Each row is followed by its class.
[ 50   2 -46  27  13  27 -35   1 -71 -26  27 -11  -7 -30   5 -15 -28  17
 -42 -11  65 -29  18  11   3  22 -14  15 -28   1 -22 -23 -37  62 -50 -30
   1  11  68 -30  18 -52]
pob
[ 24  39 -10   0 -44  23   7  -1 -16 -12 -11 -79  24   5  38 -16  18  15
  -7   0 -24 -15   8 -48 -25  17  20 -73  14  19 -17 -10  29 -10  53   6
  14   1  25  11  28 -29]
zif
[-36 -41  -2  39  15  13  -4 -40 -25 -58   0 -35 -13 -14  -5   9   1 -62
  -8  -3 -77 -37   3 -34 -17  13 -32  22  -1  31 -31 -25 -24  19 -72 -27
 -23  -5 -47  35 -15 -20]
luduf
[-45  -6 -37  17  34   6  -7  15 -31  45 -10  -4 -52 -13  -9 -36  25 -11
  19 -12 -17  18   1  14  27  -1  12 -14  -4 -31 -29   4  -5  -2 -19  36
   3   9  46 -36  -2 -21]
luduf
[-33  23 -44  -4  16  10 -12  13 -14  36 -12   6 -26  -9  29 -64  -6  26
   2  -2 -26  15  24 -16  29  16  25 -10  -6  -1 -47 -11 -16  10  -7  29
  33 -19  80  -8  -4  -9]
pob
[ 58  14 -27   5  39  34 -24   3 -47   5  29 -26 -12 -33  11 -15 -11 -42
 -15  -6  54 -29   7  37   1   2 -19  18  -1   3   2 -41 -34  17 -60 -37
  -8  -3  46 -61 -10 -24]
luduf
[ -4  29 -32  30 -29  44 -20 -17  -9   6  12 -88  24 -16 -19  -4   5   7
  -9  -1 -10 -17  14  -1 -35  16  -5 -48 -11  28 -16 -16  12 -12  35   1
 -32  12   1  16  15 -22]
vider
[   7   20  -10   -8  -35   18  -12   -3  -24  -21   -9 -104   37   -3
   -8  -12   22   12   -7   -3  -28  -14   29  -29  -24   14   28  -55
    1   24    4   20   23  -20   51   19    7    5   33   14   36  -35]
boba
[-37 -29 -28  25   9  25 -12 -28  -9 -60  -1 -37 -27 -13  -8  -6 -12 -50
 -21  11 -71 -32   4 -49  -4  30 -29  20  -8  36 -33 -21 -25  29 -65 -12
 -15 -16 -23  56  -6 -18]
pob
[-12  39 -40  29 -22  55   8   3 -22   8  26 -68  34 -20 -37   4   6  -6
  11  11   0 -22   8  -6 -37  12 -12 -47 -25  23 -15   6  19  -3  22  -9
 -23  28 -11  25  31 -33]
lilu
[ 48 -16 -28  14  18  24 -32 -12 -57 -12  21 -26  -2 -38  10  -5 -33  29
 -37 -33  56 -35 -11   7  -6  23  -3   2 -19   9 -16 -39 -14  52 -64 -47
  15   5  80 -53  13 -55]
gim
[ -13   26  -27   15  -28   49    2   -5  -35   13    9 -102   34  -16
  -38    1    2    1   11    5  -26  -17  -11  -11  -34    6   -9  -73
  -11   32  -14  -16   17   21   24   -1  -11   22  -15   17   -2  -21]
gozom
[ 39  -1 -55 -16  29  24 -48   5 -29  25  16 -33  -7 -44 -10  -3 -12 -45
 -15  -2  41 -12  17  27   4  14 -13  30 -19   0   3 -24 -50  29 -61 -37
 -21   2  57 -53  13  -9]
boba
[  17   44  -21  -18  -21   -3  -17  -62  -10  -41   -9  -16  -15    0
 -111    4   11  -16   -8  -56   34  -31   -1   32   11  -39   37   75
 -111   15    6  -29  -52    9  -12   15   25   51   73  -19    3   22]
boba
[-60  -7 -44  20  22  20 -30  18 -18  58 -11 -21 -59 -19  -9 -22   8   5
  -4  -8 -22  24 -25  -8  25  17  18 -46 -20 -20 -31  -8  -1  13 -29  19
  22   6  68 -48   0 -29]
gim
[ 18  82 -12   5 -34  26 -25 -67 -48 -70  33 -22 -19   0 -49  17   5 -22
 -21 -70  45 -16 -30  12  22 -50  19  15 -75  21   1 -45 -24 -18  -9  19
  -6  39  56 -20 -22  -3]
gozom
[ 26  80 -23  10 -23  10 -10 -52 -32 -58   6   2  -7   6 -96  10  19 -25
   4 -57  55 -35   8  41  17 -50  13  71 -97   1   3 -26 -46  22  -5  -2
  29  57  56 -24   5  20]
batal
[-56   3 -53  44  18  17 -45   9 -16  52 -10 -29 -71 -24  -3 -22  11   5
  -5  -3 -17  26  -1   1  32  16   4 -29  -9 -23 -35  -1 -11 -12 -14  38
  -2   1  59 -46  -5 -34]
vider
[-47   9 -54 -25  21 -15 -12  10   2  41 -22   4 -16 -17  29 -42  13  29
  14 -11 -34  13  24 -20  23   8  35   4  10  -7 -40  -8 -18  -9 -17  39
  15 -14  85 -13   8 -15]
boba
[-43  28 -52  17  15   6 -24  14  -9  42 -14   0 -30 -18  50 -34   9  37
   1  -9 -15  12  16 -18  18  13  13  -8  11 -13 -52 -27 -10  -5 -15  36
  13 -20  75 -24  -3 -25]
vider
[-44  32 -49  15  19  -2 -23  17 -10  42 -18   4 -31 -27  58 -38  -2  43
   0  -1  -7  13  15  -9  13  17  11  11  15  -9 -51 -28 -17   3 -18  26
  22 -29  81 -32  -9 -17]
vider
[ 26  28   7  15 -22  25   6  -8 -34 -27  -3 -86  33   0   9 -19  23  21
   1  -3 -13 -28  23 -11 -32  -1  22 -50  16  16  -6   0  31 -20  52   5
  24  10  32   4  14 -37]
luduf
[ 26  97  -9  13 -31  27 -38 -64 -34 -60  21  -8 -31   3  -4   4  -1 -14
 -40 -55  23  -9 -24 -10  36 -42  26  15 -71  34 -10 -37 -36 -33  -9  -1
   4  42  58 -34 -18   8]
zif
[ 40   4 -50  19  26  29 -22   0 -20   5  31 -12 -34 -29  20  -5 -20 -42
  -8   6  49 -16  13  27   1  10 -27  26   2 -17  12 -39 -38  46 -60 -43
 -20   8  38 -55  12 -25]
tilu
[ 17  78  -8  37 -30  35 -53 -71 -24 -75  34  -8 -27  -9 -35  19  -2  -2
 -43 -63  57 -11  -1  22  20 -44  19  42 -76  16  -6 -41 -32 -46  -3   6
 -20  38  63 -25  -9  -6]
vider
[-44  12 -45  28  20   1 -13   9  -8  34 -13   9 -27 -17  26 -33   3  40
   0  -6 -16  11  29 -18   9  11   9  -6   5 -23 -53 -29  -9  -1 -17  41
  10 -14  68 -12  -4 -27]
vider
[-11  24 -39   2 -19  37 -14   0 -11  17  -2 -98  29 -19 -35  -9  14   0
  -3   6 -33 -12  24 -19 -28  14  11 -56 -14  31  -8   6  -1  -2  23   6
 -22  23   2  25  24 -10]
boba
[  22   59  -11   20  -27   11  -20  -60  -25  -52    0   -9  -17    6
  -89   13    4   -4  -19  -61   65  -25   -5   49   11  -36   15   78
 -100    8    1  -41  -38    3   -5    4   18   34   69  -28    5   12]
vider
[ 12  87  -9  29 -24  23 -28 -70 -19 -82  33  -6 -42   4 -12  13   0  -5
 -26 -47  31 -19 -13   2  23 -43  22  33 -60  12   7 -38 -34 -26 -10   6
   0  47  53 -26 -13 -11]
tilu
[ 14  77 -20 -10 -17  16 -45 -62 -29 -67  23 -16 -15 -10 -31   9   7 -17
 -30 -61  31  -5  -5   3  34 -42  30  53 -76  17   4 -13 -39 -40 -11  18
  -7  45  78 -27  -5  15]
boba
[ -9  26 -34   9 -24  42 -19   5 -16  11  16 -87  17 -14 -22  10  18   3
  -2   3  -5 -23  -1 -19 -28  11  15 -64 -10  29  -5 -14  20  -5  34  -1
 -15  20  -5   4   7 -22]
rok
[ 53 -11 -45   4  25  29 -27  -4 -25  19  29 -25 -23 -38 -15   0 -23 -35
 -26 -14  61 -23  -8  22 -12  19 -24  -7 -15  -5   2 -51 -24  34 -71 -40
 -19  -9  64 -39   5 -30]
gim
[ 25  42  -9  35 -41  29 -12 -13 -19 -31   5 -88  19   2   5   2  22  26
 -21  -3   3 -21  30 -14 -36   6  13 -68  10   9  -6 -13  32 -29  49  20
  -7   2  38  12  29 -47]
vider
[-30 -50   1  16  13   5  -5 -40  -2 -52  -2 -43 -19  -9 -13  11 -15 -44
 -17  -7 -71 -39 -31 -39 -17  25 -20   4   3  34 -25 -36   0  23 -81 -28
  -7 -18 -21  31 -11 -22]
gim
[ -10   23  -25    1  -24   40   -3   -7  -35   10    9 -100   27  -16
  -29    0    6    7    8   -1  -29  -17   -7  -18  -30    7   -9  -81
   -5   35   -9   -6   20    7   21    4   -9   12   -9   12   -7  -27]
gozom
[-40 -34  -3  56  16  20 -16 -50  -1 -64  -2 -53 -21 -20   3  13 -22 -38
 -27   4 -68 -34   7 -44 -18  20 -31  19  11  25 -36 -46 -18  -7 -68  -6
 -25 -13 -32  35 -13 -30]
vider
[  2  51 -24  21  -9  57 -12   5 -25   5  14 -88  28 -22 -26  -5   8   9
   9   8 -16 -27  16 -17 -14  10 -12 -53 -13  31 -13   6  -1   2  22 -21
   5  22 -12   8  -1  -4]
batal
[ 16  80 -18   9 -30  25 -49 -54 -45 -73  39  -8 -30 -10 -36  25   8 -13
 -41 -62  48 -18 -13   0  29 -41  31  32 -72  21   5 -34 -19 -23  -2   2
 -12  40  58 -43 -17  -9]
rok
[-64   3 -58  12  15   1 -24  20 -39  49  -8 -20 -57 -16 -14 -21  20   5
  26 -11 -16  26 -37   7  33   5  14 -40  -2 -29 -37  -6   0  22 -18  37
   8   7  53 -39 -10 -35]
gozom
[  12   26  -17   -4  -33   21  -17   -2  -24  -15   -8 -106   27  -14
   -1   -8   19   20  -11    0  -25  -17   32  -28  -29   15   27  -65
    9   20   -5   10   13  -24   41   17    8    1   39   11   28  -42]
boba
[-28 -23 -10  23   6   9  -6 -32 -18 -51 -11 -41 -24 -11  26   7 -10 -50
 -15   7 -88 -25 -12 -55 -12  27 -25   0  14  29 -39 -34 -15  13 -75 -31
 -15 -18 -34  30  -9 -16]
zif
[-52  12 -44 -17  12  -6  -2  14 -15  43 -17   8 -18 -12  29 -36   9  26
  27 -14 -22   9  -9 -19  17   0  24 -17   8 -11 -48 -35  -4  27 -18  31
  28 -14  67 -21 -12 -19]
gozom
[ 13  55  -3  22 -18  17  -4 -54 -36 -44  -4  -8  -7   4 -94  -3  15 -23
  -8 -54  37 -26  10  33   6 -49  17  63 -99  11  -2 -32 -45  17   4   0
  23  56  45 -21  -5  17]
luduf
[ 33 -17 -43  23  19  19 -43   2 -60 -18  28 -12  -4 -38  10  20 -17  19
 -34 -20  65 -33   4  -3  -4  19   2  12 -19 -14 -17 -48 -20  50 -44 -35
   0  24  55 -60   9 -60]
rok
[-32  42 -58 -14   8   5  -3  23  -6  54 -21  12 -31 -10  64 -45  14  23
  10  -5 -18  16   6 -31  17  11  24 -27   7  -3 -46 -30 -11  -1 -18  24
  26 -20  82 -20   2 -14]
zif
[-44   4 -45  10  14  11  -8  13 -19  42 -12  -2 -28 -18  25 -40  -1  34
  -3 -19 -26  13  12 -22  11  20  22 -33   0  -2 -46 -18   2  22 -30  10
  27 -16  83 -23   9 -25]
gim
[ 18  53   1  17 -18   0   7 -59 -41 -49  -8   3   1   9 -94  -7  13 -27
  -3 -58  38 -28   9  38  11 -50  14  78 -97  15  -3 -34 -50  24   1  -4
  25  46  54 -19  -1  20]
luduf
[-29 -67   1  19  35  35  -1 -32  -2 -38  -7 -63 -31 -16 -43   3 -24 -40
 -11 -16 -76 -22  14 -32 -21  23 -21 -31 -15  17 -17 -28  -7   0 -98 -27
  28  -9 -11  15 -19  -9]
gim
[-48  19 -57  18  16   8 -22  23 -30  48 -18 -12 -68 -11  25 -26  23  -3
   6  -3 -16  28 -17 -18  38  16  15 -36  -5 -24 -40  -3 -13   4 -22  24
  14   4  63 -48  14 -20]
zif
[  10   55  -12   -3  -28    4  -21  -67  -25  -50   -8  -28  -16   -5
 -105    4    8  -17  -12  -56   33  -22   10   29   12  -46   34   59
 -104   18    4  -24  -56   -1  -13    9   27   50   84  -23    8   16]
boba
[ -9  25 -32   9 -20  56 -24  17 -22  11  19 -84  23 -16 -23   5  14  11
  -3  -2  -1 -17   5 -19 -26  13  13 -58 -18  36   5  -2  31   4  30 -10
 -16  25  -9   7   9 -13]
rok
[ 46  -1 -59 -19  23  24 -38   0 -26  19  21 -31 -10 -43  -1  -8 -14 -54
 -15  -8  46  -9  15  32   0  13 -14  23  -7  -4  10 -30 -43  18 -69 -26
 -31  -3  66 -45  14 -21]
boba
[ -4  41 -33  26 -23  45   1  -6 -24  -1  26 -76  32 -15 -28  -6   5  -2
   5   5  -7 -28   4 -19 -29  13  -3 -61 -18  27 -17   2  22  -5  31  -6
 -16  26  -2  20  29 -42]
lilu
[-35 -39  -1  35  34   6   1 -30 -23 -56  -2 -30  -8 -11  -9   6  -1 -52
  -7   4 -77 -37  -1 -32  -9  16 -29  34  11  21 -35 -32 -20  15 -64 -19
 -21  -7 -52  34 -18 -17]
luduf
[  0  41 -22  21 -26  43 -20 -14 -14  10   8 -96  24 -18 -17  -6   3  10
  -8   3 -13 -18   8   2 -31  13 -10 -40  -7  39 -10  -7  11 -13  28  -7
 -23   2   0   7   9 -11]
vider
[ 18  32  -4  26 -30  30   4  -9 -40 -32   6 -85  26  -5   1 -12  27  16
 -11  -6 -18 -23  42 -23 -31   3  13 -71   6  21  -8   4  21 -19  54   0
   5   8  24   5  18 -45]
luduf
[-42 -32 -16  49   9  18 -21 -38  -8 -53  -4 -46 -24 -17  -8  10 -11 -43
 -21   0 -57 -35  -3 -30 -18  20 -30  20   2  28 -33 -41 -19  17 -72 -11
 -28 -14 -29  30  -4 -35]
vider
[ 14  73 -20  25 -29  27 -41 -58 -41 -77  41  -4 -28 -12 -30  33   3   0
 -43 -62  56 -22 -15  -2  20 -41  33  37 -67  14  -1 -44 -16 -34  -4  19
 -22  49  53 -20 -14 -21]
rok
[-53 -23 -44  24  21  14 -26  14 -13  53 -10 -22 -58 -14  -7 -28   6  -7
  -1 -17 -19  25 -20 -10  24  19  19 -43 -13 -29 -28  -8   5   3 -19  37
  14   4  60 -31   8 -30]
gim
[-50  18 -50  -6  14   7 -18  25  -6  40  -5   4 -29 -17  33 -34  15  19
  15  -4 -17   1  18 -34  15   2  35  -6   7  -5 -40 -30   2   8 -10  35
  28  -8  67 -26  -8 -11]
rok
[ 49  16 -38  26  24  25 -28  -7 -68 -22  28 -11  -1 -45  32   7 -23  29
 -27 -19  52 -43  13   4   8  17 -13   9  -3 -14 -31 -32 -36  45 -56 -37
  10  20  49 -65   3 -55]
batal
[ -2  39 -28  35 -18  49 -19   4 -19  13  13 -96  27 -13 -29  -2  11   7
  -5  10  -1 -16   4  -5 -28  17 -15 -58 -13  27 -14 -10   9   3  29 -10
 -30  12  -6  13  17 -15]
vider
[-48  14 -52 -14   9  -4  -3  10 -23  47 -13  -1 -24 -15  34 -33   8  28
  23 -18 -27  13  -7 -19  17   1  16 -36  13  -7 -42 -27  -3  19 -23  36
  23 -15  68 -22 -17 -30]
gozom
[ 13  77 -24  -1 -26  16 -46 -61 -29 -73  29 -19 -26  -8 -45  16  13 -21
 -31 -60  34 -10  -6  12  34 -42  31  44 -77  26   3 -13 -45 -39 -13  13
 -13  42  67 -26  -2   9]
boba
[  8  55 -20   9 -12  45  -7  -7 -23   0  12 -92  32 -17 -13 -16   6  19
  11  -7 -20 -33   8 -14 -16   8   2 -68  -4  34 -16   0   4  -2  23 -14
  10  25 -10   5  -2  -6]
batal
[ 36   6 -39  21  34  25 -27  -2 -19  14  26 -20 -30 -32  20  -2 -25 -32
 -11  17  38 -14   0  19  -3  14 -23  15   4 -29   3 -48 -33  42 -51 -42
 -18  14  36 -59   2 -29]
tilu
[ 50  12 -68  12  22  38 -38   7 -45   9  36 -12 -21 -37   1 -11 -22 -40
 -32   5  64 -11  17  32   2  24 -28  20 -18  -9  -6 -29 -40  45 -50 -31
 -37   2  51 -30  16 -26]
pob
[-37  18 -61  -1  19  11 -11  18 -14  28 -10   9 -30 -11  33 -47   7  34
  -2   0 -14   6  23 -21  17  20  23  -9  -2  -8 -48 -16 -11  14 -13  35
  22 -12  76   4   9 -26]
pob
[ 41   4 -54  -6  13  32 -28   2 -46  21  32 -28 -12 -39 -10   6 -14 -49
  -7  -8  54 -15 -10  29  -7   5 -29  -3  -8  -9  -1 -51 -25  44 -55 -26
 -30  -2  42 -51  -8 -34]
gozom
[  27   58  -28   12  -39   21  -11  -52  -34  -52    5   -3  -19   12
 -103   -7    5  -13  -13  -50   62  -26    2   47   16  -39   19   62
 -114   17    2  -18  -47   26    1    9   31   49   78   -5   12   12]
pob
[-47  14 -65  21  22  19 -32  28 -29  40  -8 -17 -68 -12 -19 -45  13   1
   2   2  -6  19  -8  -3  46  19  14 -21 -25 -22 -39   8 -22  20  -9  38
  21   7  67 -23   2 -21]
pob
[-55   7 -69  28  25  17 -32  31 -18  40 -12   1 -64 -14 -12 -43   7   8
  -5   4 -10  32   8   4  35  20  18 -14 -18 -27 -34   5 -15  13  -6  38
   9   7  57  -9   4 -27]
pob
[  16   28   -1   30  -43   42  -17   -9  -26  -29    4 -106   18   -8
    7   -4   14   29  -20   -5  -12  -23   31  -32  -28   12    6  -71
   11   17  -12   -1   31  -34   54   20    8   -9   31    1   21  -54]
vider
[-44  21 -42  10  20   2 -22  10  10  44 -14   7 -33 -20  47 -38   3  40
   2  -3 -14  11  21 -20  16  10  18  -4  10 -12 -49 -30 -11 -12  -8  34
  17 -22  75 -27  -9 -16]
vider
[ 33  71 -14   8 -36  33  -6   0 -40 -28   6 -94  23  -5  18  -6  29  18
  -1  -4  -4 -39  19 -24 -20   2  11 -82  18  22  -4   3  19 -14  38   7
  26   3  33  -5  17 -48]
batal
[-34 -11 -10  35  15  23  -9 -39 -18 -57  -1 -49 -21 -27   5  11 -12 -48
  -7  10 -80 -54  -3 -55  -2  19 -34  18   2  33 -39 -32 -33  18 -75 -18
   9  -8 -33  20 -31 -24]
batal
[ 29  -9 -41  21  14  30 -20  -9 -73 -14  29 -26   4 -39  11  10 -25  12
 -22 -25  55 -29  -6   7  -3  12 -12   2  -8  -7 -28 -51 -24  54 -52 -20
 -11  16  41 -50   9 -62]
gozom
[ -8  29 -32   3 -29  42   9 -11 -24  14  12 -95  38  -9 -32   1  10  -2
  14  -2 -26 -18  -7 -15 -33   1 -11 -74  -1  34 -10 -15  22   6  27  10
 -25  15 -12  30   4 -21]
gozom
[ 14  86 -21   1 -39  37 -30 -70 -46 -65  34 -20 -17  -6 -46  22   7 -24
 -22 -68  45 -17 -26  19  17 -53  20  21 -78  24   4 -47 -23 -21 -12  14
  -9  43  63 -28 -19 -11]
gozom
[  17   18    0   17  -32   34   -3   -5  -26  -22   -1 -100   31    4
   -6  -10   10   24  -19  -10   -5  -26    5  -28  -38   13   23  -86
    2   24   -2  -14   41  -10   41    6   27    2   47   12   30  -56]
gim
[-31  44 -42  -6  22   4  -8  23 -14  34  -8  18 -19 -14  49 -43  13  27
  23 -13 -14   0  22 -20  34   2  20  -6   9 -11 -46 -12 -22   9 -16  24
  43 -10  62 -34  -8  -4]
batal
[ 23  67 -19   5 -30  11   5 -53 -16 -33 -13   7 -22  15 -69  -3   8 -21
  -8 -54  37 -19 -10  18  18 -41  23  62 -98  17  -4 -44 -40  15 -16   1
  25  45  66 -12   7  31]
zif
